How the elements are linked:
* | ! ^
zune | tisu miko
fasi | tezu paso
ziza | pavo take
tapo | telo lori
mulu | baba meli
fema | nanu seba
vone | lode seba
risi | paso ziza
gezo | pima savu
sota | bomu risi
tezu | tisu mika
dilo | runi vise
pugi | soto telo
kepe | vobe lode
bupi | seba pavo
ponu | debo soto
nate | bebe papo
zago | lalu dore
mika | nito paso
lano | miko nate
foto | zago bato
kono | vemi pato
pima | bere temi
vise | nuta kara
sogu | fema bomu
soto | bebe file
zeva | buse lafu
temi | temi veda
peve | tuvu seba
runi | sogu sota
lalu | mulu dedi
dasa | paso radi
dore | dedi fasi
fede | sagu fema
mize | gomo savu
kada | vemi vemi
miko | dasa tezu
goza | papo zeva
take | risi zago
zosa | baba goza
telo | file vise
relu | pato vobe
buse | samo feli
desu | rezi mize
savu | temi bato
vemi | zeva ponu
baba | goza zune
nito | lano zosa
radi | nito nopa
file | relu kepe
feli | kono koto
givo | lori sogu
seba | tuvu pima
bato | dore tisu
rezi | pima gomo
lori | pato sota
paso | ponu ziza
tisu | fasi papo
tuvu | mize bere
dedi | zosa tezu
debo | bebe samo
dazo | vise peve
bebe | koto relu
bomu | pato rezi
lafu | feli bebe
sagu | dilo dazo
nuta | desu pato
koto | fede kara
vobe | rezi givo
kara | pato tapo
veda | take foto
pavo | gezo risi
bere | seba ziza
lode | givo runi
nanu | fema dilo
samo | kada kono
gomo | peve meli
lune | dedi debo
pato | kepe runi
nopa | zosa kada
meli | foto zune
papo | debo fede

The rows follow the links: the fewer symbols apart two elements are, the more alike their rows tend to be.

Element, then a row for it; each showing differs a little:
bebe -> [-104, -107, -134, 100, -62, 3, -16, -23, 260, 89, 204, -22, -10, 115, -154, 49, -63, 36, -136, 2, -163, 15, -40, 37, -40, -27, 151, 53, 3, 166, -10, -75, 213, 49, 63, 54, -80, 100, 160]
nuta -> [-7, -46, -171, -173, -65, -131, -187, 166, -341, -46, -127, -109, 85, -25, 15, -38, -45, -139, 24, 7, 12, 169, -72, 29, -26, 5, 20, 96, 113, 92, -23, -28, -63, -150, 12, 103, 126, 57, -139]
dazo -> [84, -92, -96, -234, -118, 5, 11, 68, -152, -115, -34, -4, 90, -45, 3, 82, 96, -14, 4, -119, 126, 326, -22, -34, 26, 85, 190, 24, 94, 67, -56, -143, -88, -45, -119, 27, 156, 11, 70]
bere -> [153, -41, 62, -17, 111, 5, 195, 73, 192, 23, 67, 105, 13, 56, 162, -103, 77, -102, -60, -32, 38, 256, 1, -151, -26, 50, -52, 89, -11, -117, -43, -168, 110, 83, -126, -160, 36, -172, -111]
gezo -> [170, -101, -22, 22, 145, -123, 119, 49, 96, -20, 124, 119, 7, 4, 42, -123, -50, -179, 20, 192, -87, 154, -127, -270, -87, 47, -99, 89, -11, -173, 41, -67, -86, 49, 57, -134, -106, -100, -61]
lune -> [-111, 32, 117, 176, -70, 85, 129, -71, 220, 70, 28, -13, -100, 99, -124, 53, 110, 124, -62, -89, -39, -214, 171, 116, -72, 34, 161, -31, -92, -17, -70, 14, 129, 69, -134, 1, -72, 93, 212]
debo -> [-83, 1, 2, 154, -99, 47, 76, -89, 316, 84, 126, -27, -38, 88, -139, 47, 37, 103, -147, -18, -126, -24, 75, 146, -78, -71, 167, -2, 12, 100, -35, -85, 126, 81, 61, -34, -204, -20, 204]
soto -> [-87, -72, -187, 10, -17, -1, -79, 32, 112, 99, 30, 18, 9, 117, -94, -12, -103, 36, -150, 62, -94, -13, 0, -70, -14, -4, 261, 199, 65, 211, -69, -112, 226, 7, -94, 141, -28, -9, 76]
bato -> [-24, -33, 30, 116, 23, -56, 54, -13, -26, -118, -2, 39, -52, -55, -237, 4, 12, -104, 113, 172, -52, -166, -92, -108, -82, 192, 7, -4, -138, -298, 70, 55, -184, -52, -57, -18, -52, 191, 107]
mulu -> [-75, 119, 176, 73, -39, 65, 91, 85, -133, 9, -248, -106, -80, 76, -60, -58, 118, -40, 36, -171, 96, -161, 146, 162, -36, 129, 12, 24, -93, -155, -82, -4, -23, -33, -250, -16, 103, 80, 11]
paso -> [140, 57, 44, -89, 94, 95, 18, -155, -24, 8, 34, 176, -73, 20, 116, 10, -41, 192, -35, 141, 107, -184, 85, -270, 112, -153, 116, 56, 14, 47, 72, 16, 48, 93, -89, 5, -95, -157, -13]
kepe -> [-211, 43, -40, 128, 71, -19, -119, 78, 39, 161, -34, -53, -21, 7, -2, -41, -226, -1, 37, -7, -78, -120, -53, 59, 112, 25, -177, 45, -68, 122, -8, 30, 230, -50, 22, 167, 132, 36, -186]
baba -> [-21, 151, 160, -32, -80, 56, 30, 18, -91, 74, -197, -149, -32, 63, -63, -88, 150, -11, 6, -219, 84, -126, 207, 197, -59, 4, -19, -12, -53, -74, -32, 129, 57, 14, -214, -47, 56, 147, -3]
tapo -> [-125, -68, -220, -105, -57, -9, -202, 43, -259, -26, -134, -4, 35, 13, -54, 24, -136, 41, -8, 51, 42, -15, -55, -56, 97, 55, 171, 128, 115, 241, -76, -66, -13, -88, -31, 280, 40, -25, -25]
risi -> [39, 44, 70, 60, 137, 53, 90, -65, 25, -70, -61, 212, -64, 30, 203, 4, -53, 129, 41, 120, 111, -111, 8, -193, 130, -20, 16, -17, -20, -36, -2, -109, -76, 79, -60, 26, -82, -324, -60]
kara -> [-72, -95, -186, -123, -99, -49, -203, 30, -189, -86, -81, -29, 86, -33, -47, 105, -43, 42, 17, 55, 31, 66, -110, 34, 69, 54, 188, 53, 115, 216, -71, -94, -89, -128, 4, 241, 45, -8, 47]
tuvu -> [138, -20, 42, -67, 58, -31, 140, 150, 77, 29, 42, 8, 27, 45, 135, -127, 101, -173, -60, -102, 30, 319, 5, -53, -96, 62, -51, 97, 0, -47, -39, -147, 121, 55, -166, -187, 113, -30, -51]
ponu -> [6, 22, -90, 48, -6, 9, 5, -71, 189, 53, 66, 76, -30, 123, -13, -15, -8, 109, -197, 51, -100, -67, 96, 16, -56, -83, 238, 109, 82, 185, -93, -109, 124, 64, 39, 23, -238, -191, 83]
dore -> [-70, 43, 93, 152, -4, 16, 67, -69, -41, -53, -95, 33, -95, 7, -180, 66, 53, 41, 77, 78, 68, -285, 45, -77, -4, 163, 98, -27, -152, -240, 23, 68, -117, -27, -210, 65, -35, 94, 129]
veda -> [47, -10, -5, 100, 83, -133, 26, 21, -54, -175, 0, 98, -32, -80, -112, -20, -47, -93, 112, 246, -66, -101, -136, -181, -76, 146, 11, 4, -42, -246, 31, -2, -283, -84, 74, 11, -151, -25, 24]
fasi -> [-5, 32, 43, 11, -3, 81, 46, -185, -5, 22, 22, 102, -90, -8, -150, 125, 22, 147, 52, 93, 105, -306, 83, -216, 27, -29, 76, 24, -118, -121, 160, 116, 24, 45, -191, 9, 6, 175, 149]

Each walk starts at a row. The symbols on each line, taken left to right, move it on to the next element.
Each answer is a row, close to the row of the element it stands for.
[-62, 16, 152, 132, 132, 95, 127, 48, 194, 115, 45, -9, -47, 36, 201, -11, -52, 5, 38, -149, 27, 127, 7, 21, 138, 12, -248, -66, -93, -47, 5, -56, 243, 60, -90, -47, 194, -45, -180]
^ ^ ^ ^ ^	[-50, 10, 73, 150, -30, -65, 32, 24, -60, -115, -138, 12, -76, -32, -149, 1, 43, -109, 105, 96, -7, -185, -47, -79, -105, 236, 43, 9, -75, -280, -26, -8, -231, -86, -77, 19, -42, 52, 73]
^ ^ ! !	[40, 36, -1, -112, -14, 120, 16, -141, -37, 46, 20, 50, -80, 6, -163, 83, 60, 132, 34, 52, 74, -249, 53, -183, 34, -126, 15, -9, -84, -34, 177, 195, 92, 53, -141, 26, 36, 268, 84]
[-194, -53, -151, 109, 19, -18, -155, 43, 108, 161, 43, -44, 1, 66, -103, -31, -227, -17, -66, 45, -151, -75, -60, 44, 21, 19, -36, 120, -32, 175, -33, -5, 300, -16, 15, 181, 47, 56, -60]
^ ^ ^ ^ ^	[4, 33, 9, -4, 76, -140, -27, 144, -67, 98, -85, -60, 44, 20, 22, -202, -59, -246, 27, -33, -126, 144, -85, 55, -41, 40, -270, 55, -51, -76, 23, 55, 116, -50, 13, -43, 114, 69, -242]
^ ! ! ! ! ^	[-63, 84, 137, 68, -41, -11, 68, 79, -125, 7, -264, -118, -50, 45, -104, -103, 129, -101, 30, -118, 57, -75, 95, 82, -128, 181, -22, 48, -59, -184, -46, 7, -48, -24, -248, -30, 100, 138, -13]
[149, 65, -36, -225, 10, 73, -60, -193, -88, 71, 60, 86, -18, -8, 7, 0, 37, 148, 15, 64, 94, -173, 64, -223, 69, -240, 23, 18, 25, 70, 192, 187, 73, 55, -67, -39, 1, 79, -27]
^ ! ! ^ ^ ^	[-185, 20, -95, 45, 12, -41, -206, 97, -154, 25, -106, -61, 21, -25, 52, 14, -181, -6, 63, 0, -40, -103, -102, 161, 129, 3, -166, -54, 16, 155, -48, 53, 19, -95, 175, 222, 97, -68, -182]
! ! ! ^	[59, 24, 11, -76, 39, -85, 68, 185, -68, 51, -102, -95, 21, 49, -19, -177, 95, -258, -31, -127, -34, 210, 5, 34, -143, 130, -105, 139, -7, -128, -49, -37, 90, -4, -188, -124, 134, 101, -148]
[-39, -97, -233, -99, -66, -24, -126, 32, -148, -2, -72, -22, 28, 59, -97, 15, -96, 14, -66, 62, 23, 37, -22, -70, 11, 25, 238, 182, 109, 232, -52, -112, 99, -58, -119, 195, 74, -27, 36]
! ^ ^	[-181, 62, 76, 145, 87, 62, -17, 27, 67, 120, -27, -72, -9, -62, 119, 72, -176, 29, 81, -92, 34, -89, -12, 77, 179, 19, -288, -126, -71, 24, -6, 65, 156, -5, 55, 93, 174, -11, -157]
! ^ ! ^	[100, -43, 92, 37, 102, 63, 214, 82, 169, 32, 96, 70, 6, 19, 179, -34, 50, -71, -46, -113, 58, 313, -29, -82, 10, 29, -106, 12, -36, -73, -31, -135, 150, 80, -121, -170, 104, -75, -90]
[167, 75, -60, -284, -17, 7, -102, -165, -169, 97, 58, -24, 39, -23, 31, -51, 44, 76, 16, 40, 50, -111, 89, -108, 28, -256, -29, -3, 62, 77, 206, 226, 60, 51, 21, -99, -8, 177, -62]
^ ! ^ ! ^	[-5, -75, -6, 38, -124, 86, 64, -97, 270, 55, 236, -61, -9, 29, -203, 145, 67, 81, -49, -50, -34, -5, 45, 53, -67, -31, 106, -68, -71, 17, 81, 55, 93, 73, 27, -32, -2, 262, 267]
! ^ ^ ^ ^ ^	[-99, 89, 107, 74, 114, 71, -99, -22, -107, -43, -107, 40, -10, -119, 203, 82, -179, 105, 105, 49, 105, -147, -42, 5, 245, 4, -180, -156, -21, -6, -19, 56, -74, -26, 106, 132, 67, -166, -177]
[-59, -158, -132, 45, -128, -1, -31, -17, 172, -53, 189, -17, 74, -16, -120, 157, 15, 86, -46, 3, -74, 108, -57, 129, -24, 44, 170, -107, 54, 140, -60, -75, -47, -2, 167, 105, -54, 48, 243]
^ ! ! ^ ^	[-164, 7, 57, 96, 71, 53, -74, 7, -86, -40, -29, 5, -7, -156, 116, 153, -142, 115, 161, -53, 107, -75, -59, 123, 216, 6, -227, -188, -52, 46, -8, 60, -52, -45, 127, 130, 171, -47, -108]
^ ^ ^ ^	[26, 28, 80, 114, 113, 17, 91, -41, -4, -140, -68, 176, -63, -32, 60, 32, -42, 50, 54, 185, 94, -189, -37, -168, 42, 100, 81, -11, -6, -151, -19, -127, -190, 22, -62, 35, -118, -269, -14]
[83, -139, -61, 24, 66, -166, -3, 34, 42, -95, 87, 53, 15, -71, -117, -85, -54, -171, 84, 231, -137, 52, -193, -147, -103, 88, -84, 6, -14, -191, 95, 23, -179, -65, 166, -91, -121, 74, -52]
^ ! ^ ! ^	[-79, 140, 146, 85, -72, 126, 124, -90, -62, 44, -159, -27, -121, 50, -117, 47, 123, 99, 41, -72, 82, -299, 195, 25, 1, 68, 46, -10, -116, -129, -8, 54, -7, 17, -224, 20, 28, 148, 99]
! ! ^ ^ !	[209, 54, -46, -279, 33, -1, -86, -153, -153, 69, 53, 44, 11, -17, 37, -23, 27, 97, 21, 50, 80, -112, 99, -213, 69, -250, -24, 26, 53, 67, 166, 197, 53, 53, -12, -74, -58, 56, -62]
[12, -70, -123, -21, -54, 40, -22, -108, 234, 106, 244, -14, 8, 40, -201, 87, 4, 70, -80, -2, -118, 28, -13, -62, -27, -97, 48, 1, -9, 88, 143, 115, 205, 32, 21, -32, -32, 263, 166]
! ! ! !	[20, -122, -50, -119, -149, 76, -1, -34, -87, -145, 65, 12, 85, -81, 27, 224, 88, 85, 87, -85, 165, 241, -58, 2, 58, 53, 122, -125, 48, 48, 4, -102, -151, -43, 20, 36, 147, 85, 172]
^ ^ ! !	[135, -55, -44, -75, 60, -152, 62, 161, -47, 34, -10, -40, 26, 34, 12, -203, 46, -273, -17, 6, -87, 261, -60, -54, -132, 101, -100, 138, 18, -131, 2, -40, 53, -53, -88, -152, 59, 70, -131]
[97, 30, 76, 29, 134, 48, 135, -48, 54, -56, -5, 224, -75, -7, 198, -19, 2, 118, -5, 150, 121, -55, 31, -257, 55, -8, 58, 31, 0, -28, -36, -140, -64, 91, -120, -52, -100, -332, 0]
^ ! ^ ^ ^	[-84, 100, 153, 180, -2, 29, 95, -16, -96, -109, -197, 61, -113, 16, -96, 28, 12, 25, 55, 73, 79, -252, 12, -53, -17, 186, 82, -4, -94, -223, -48, -58, -223, -54, -169, 88, -62, -56, 75]
! ! ! ^ ^	[96, 32, -47, -223, -37, 48, -66, -126, -84, 141, 87, -21, -2, -4, -99, -15, 46, 53, 7, 9, 45, -131, 81, -165, 21, -182, -41, 21, -22, 12, 190, 249, 147, 31, -66, -23, 34, 297, -3]
[-16, -79, 42, -21, -42, 118, 55, -39, 18, -157, 114, 7, 55, -158, 55, 264, 35, 118, 118, -83, 176, 189, -63, 20, 149, 11, -59, -265, -22, -31, 67, -49, -146, -3, 108, 18, 178, 71, 171]
^ ^ ^ ^ ! ^	[-9, -80, -185, -209, -161, -14, -130, 50, -262, -101, -92, 7, 72, -40, -17, 70, 2, 14, 27, -12, 110, 189, -29, -25, 35, 56, 190, 76, 148, 128, -69, -96, -113, -99, -51, 145, 126, 1, 69]
^ ! ! ^ !	[-178, 98, 71, 144, 101, 60, -78, 46, -4, 60, -20, -61, -13, -77, 91, 45, -198, 19, 85, -59, 10, -106, -59, 78, 175, -6, -292, -115, -82, 14, 8, 102, 97, -36, 120, 89, 125, 0, -169]
